Below is a small trained network, with its code and all its weights. Each question gives an input and a target symbol and asks what happens when units are switched off, that is, made to give their printed mean instead of their output.

import numpy as np


def w(rows, s, z=0):
    codes = np.array(rows[::2]) - 128.0
    scale = np.full(codes.shape[1], s)
    scale[-1] = z or s
    return codes * scale


def norm(h):
    return h / np.sqrt((h * h).mean(-1, keepdims=True) + 1e-5)


def f(y):
    return y / 2 * (1 + np.tanh(0.7978845608 * (y + 0.044715 * y**3)))


def softmax(a):
    e = np.exp(a - a.max(-1, keepdims=True))
    return e / e.sum(-1, keepdims=True)


def log_softmax(a):
    a = a - a.max(-1, keepdims=True)
    return a - np.log(np.exp(a).sum(-1, keepdims=True))


def net(x, mask):
    ids = ['αβγεζηθλξστω'.index(c) for c in x.split()]
    T = len(ids)
    res = E[ids] + P[:T]
    r = norm(res)
    for j in range(2):
        rows = slice(2 * j, 2 * j + 2)
        q, k, v = (r @ M[0][rows].T for M in (Q, K, V))
        z = softmax(np.where(np.tri(T) > 0, q @ k.T / 2**0.5, -1e9)) @ v
        o = O[0][rows]
        res = res + np.where(mask[j], z, o[:, -1]) @ o[:, :-1]
    y = f(norm(res) @ A[0][:, :-1].T + A[0][:, -1])
    res = res + np.where(mask[2:6], y, B[0][:, -1]) @ B[0][:, :-1]
    return log_softmax(norm(res)[-1] @ U[:, :-1].T + U[:, -1])


Q, K, V, O, A, B = {}, {}, {}, {}, {}, {}
E = w([
[113,163,97,92,149,87],'α',
[232,126,181,157,173,84],'β',
[162,124,119,117,159,77],'γ',
[91,152,50,28,148,112],'ε',
[245,181,159,80,144,166],'ζ',
[140,125,114,187,121,71],'η',
[148,73,97,204,154,42],'θ',
[106,104,82,129,148,63],'λ',
[109,121,62,34,171,82],'ξ',
[250,173,148,90,212,108],'σ',
[113,116,88,76,144,70],'τ',
[178,98,110,52,221,106],'ω',
],0.012)
P = w([
[111,120,206,82,30,101],'0',
[203,165,112,176,133,28],'1',
[115,201,150,163,168,59],'2',
[139,46,169,17,64,153],'3',
[185,184,56,176,99,60],'4',
[87,135,149,193,198,94],'5',
[152,43,194,26,98,164],'6',
[154,177,20,116,121,107],'7',
[56,88,137,219,196,163],'8',
[159,15,188,51,99,177],'9',
[227,169,77,168,134,123],'10',
[26,152,165,207,147,191],'11',
[252,140,189,15,90,76],'12',
[202,179,52,141,106,118],'13',
],0.013)
Q[0] = w([
[166,208,2,205,106,151],'H0',
[43,157,196,160,163,137],'H0',
[182,104,85,84,111,160],'H1',
[106,92,143,159,126,220],'H1',
],0.013)
K[0] = w([
[189,96,112,54,37,2],'H0',
[210,87,30,111,145,176],'H0',
[119,97,216,51,118,73],'H1',
[107,24,112,145,177,105],'H1',
],0.011)
V[0] = w([
[91,145,219,243,70,70],'H0',
[1,139,6,131,61,60],'H0',
[146,84,97,107,184,32],'H1',
[46,156,147,165,193,91],'H1',
],0.01)
O[0] = w([
[138,98,72,196,21,238,115],'H0',
[39,131,251,124,113,161,116],'H0',
[68,168,95,127,173,160,254],'H1',
[133,72,69,100,153,149,93],'H1',
],0.014,0.0085)
A[0] = w([
[149,77,210,24,136,29,67],'N0',
[95,84,137,151,1,155,68],'N1',
[192,61,133,110,36,131,52],'N2',
[111,237,89,166,150,186,254],'N3',
],0.01,0.0075)
B[0] = w([
[156,120,130,143,8,101,168],'N0',
[166,104,147,62,176,212,159],'N1',
[81,196,9,105,151,195,135],'N2',
[98,68,150,131,158,60,250],'N3',
],0.013,0.011)
U = w([
[131,21,207,130,122,158,64],'α',
[187,146,56,153,86,125,83],'β',
[144,17,61,175,80,115,134],'γ',
[106,157,222,89,61,83,52],'ε',
[214,88,136,53,23,20,4],'ζ',
[144,102,90,74,113,207,188],'η',
[113,80,128,174,90,173,158],'θ',
[83,90,202,144,95,154,151],'λ',
[74,160,205,113,135,115,134],'ξ',
[162,130,138,130,136,154,212],'σ',
[44,137,194,184,117,102,127],'τ',
[154,238,77,68,254,113,129],'ω',
],0.0093,0.0041)

Each question gives the input, a string of symbols that net reads in full, and the target symbol t.
The units are the heads (2 rows each of Q, K, V and O) and the neurons (one row each of A and B). Each row of codes is followed by its name. A weight is (code - 128) times the scale printed after its matrix; where a second scale follows, it is the last column's (O, A, B and U).
mask holds one flag per unit, heads first, then neurons. A switched-off unit (its flag False) gives its mean, the last column of its rows in O or B, instead of its output. The means were averaged over made-up inputs and are rounded, as every weight is.
A unit's drop is (log p(t) with every unit on - log p(t) with that unit switched off) / (log p(t) with every unit on - log p(t) with every unit switched off).
The circuit of an input: a set's keep is (log p(t) with only the set's units on - log p(t) with every unit switched off) / (log p(t) with every unit on - log p(t) with every unit switched off). Starting from all 6 units, units are removed one at a time, each time the one whose removal leaves the highest keep (on an exact tie, the one counted first), for as long as the keep stays at least 0.8.
circuit, biggest first: the units of the circuit, biggest drop first
most important unit: the unit with the biggest drop
k most important neurons: the k neurons with the biggest drops, biggest first
heads that matter: for each layer, one digit per head in row order, 1 if its drop is at least 0.15 and else 0, layers parted by /
drop of u: that unit's drop, to one decimal
input ω τ γ ξ θ ω γ γ ω ω ζ τ, target ω: circuit, biggest first -> (H0)
input λ ω ω ω, target ζ: heads that matter -> 00
input τ γ ω γ γ α η τ ω λ, target ζ: heads that matter -> 10
input γ ε β ξ α λ ω ε, target γ: circuit, biggest first -> (H0; N3)
input ξ ξ ω ζ ξ γ θ, target η: circuit, biggest first -> (H0; N1; N2)
input ξ ω θ γ ξ ω β τ β β ξ ξ α, target ε: circuit, biggest first -> (H0; N0)
input ε ε ω λ ω τ α θ ω γ ω α, target ω: heads that matter -> 10
input ω ω ω γ ω σ ξ ω γ ω ω γ ω, target η: circuit, biggest first -> (H0; N2)
input ξ ω τ τ ω γ ω ω ζ ω, target ω: 2 most important neurons -> (N0; N3)
input ξ ζ α ω θ ω λ ω ω θ, target ζ: circuit, biggest first -> (N0; H0)
input ξ α ω ω σ ξ ξ τ ξ τ, target ε: 2 most important neurons -> (N0; N3)
input β α γ α β α ω α ω ζ ξ γ λ, target η: 2 most important neurons -> (N1; N2)
input γ α ξ ω, target ε: 2 most important neurons -> (N0; N3)
input γ ω ω σ ω ζ τ ω ω ω, target ζ: circuit, biggest first -> (N0; H1)
input ζ γ ω θ σ β α ω η ξ ω ω ω λ, target ζ: circuit, biggest first -> (H1)
input η β ω ω γ ω γ τ ω σ, target ζ: circuit, biggest first -> (N0; H1)
input α α ω α α γ α, target η: circuit, biggest first -> (H0; N1)
input λ ξ ε λ γ ξ ω τ γ ω, target η: circuit, biggest first -> (H0; N3)
input ξ γ ω η, target ζ: circuit, biggest first -> (H0; N0)
input ε η τ η α ω σ, target ζ: circuit, biggest first -> (N0)
input ω γ ω ξ, target ζ: circuit, biggest first -> (N0; H0)
input ω ω ω ω β α ω ξ γ γ, target η: circuit, biggest first -> (H0; N2)
input ω η γ η, target η: 2 most important neurons -> (N1; N2)
input ε γ α ζ λ τ ε η ξ γ, target ε: drop of N0 -> 0.2
input ω σ ω ω ω θ, target ω: drop of H0 -> 0.7
input τ ω ω ξ ω, target τ: drop of H1 -> 0.0
input τ σ ε β ω γ σ, target η: drop of H0 -> 1.8
input ζ η β θ γ ε ω ξ, target ζ: most important unit -> H1
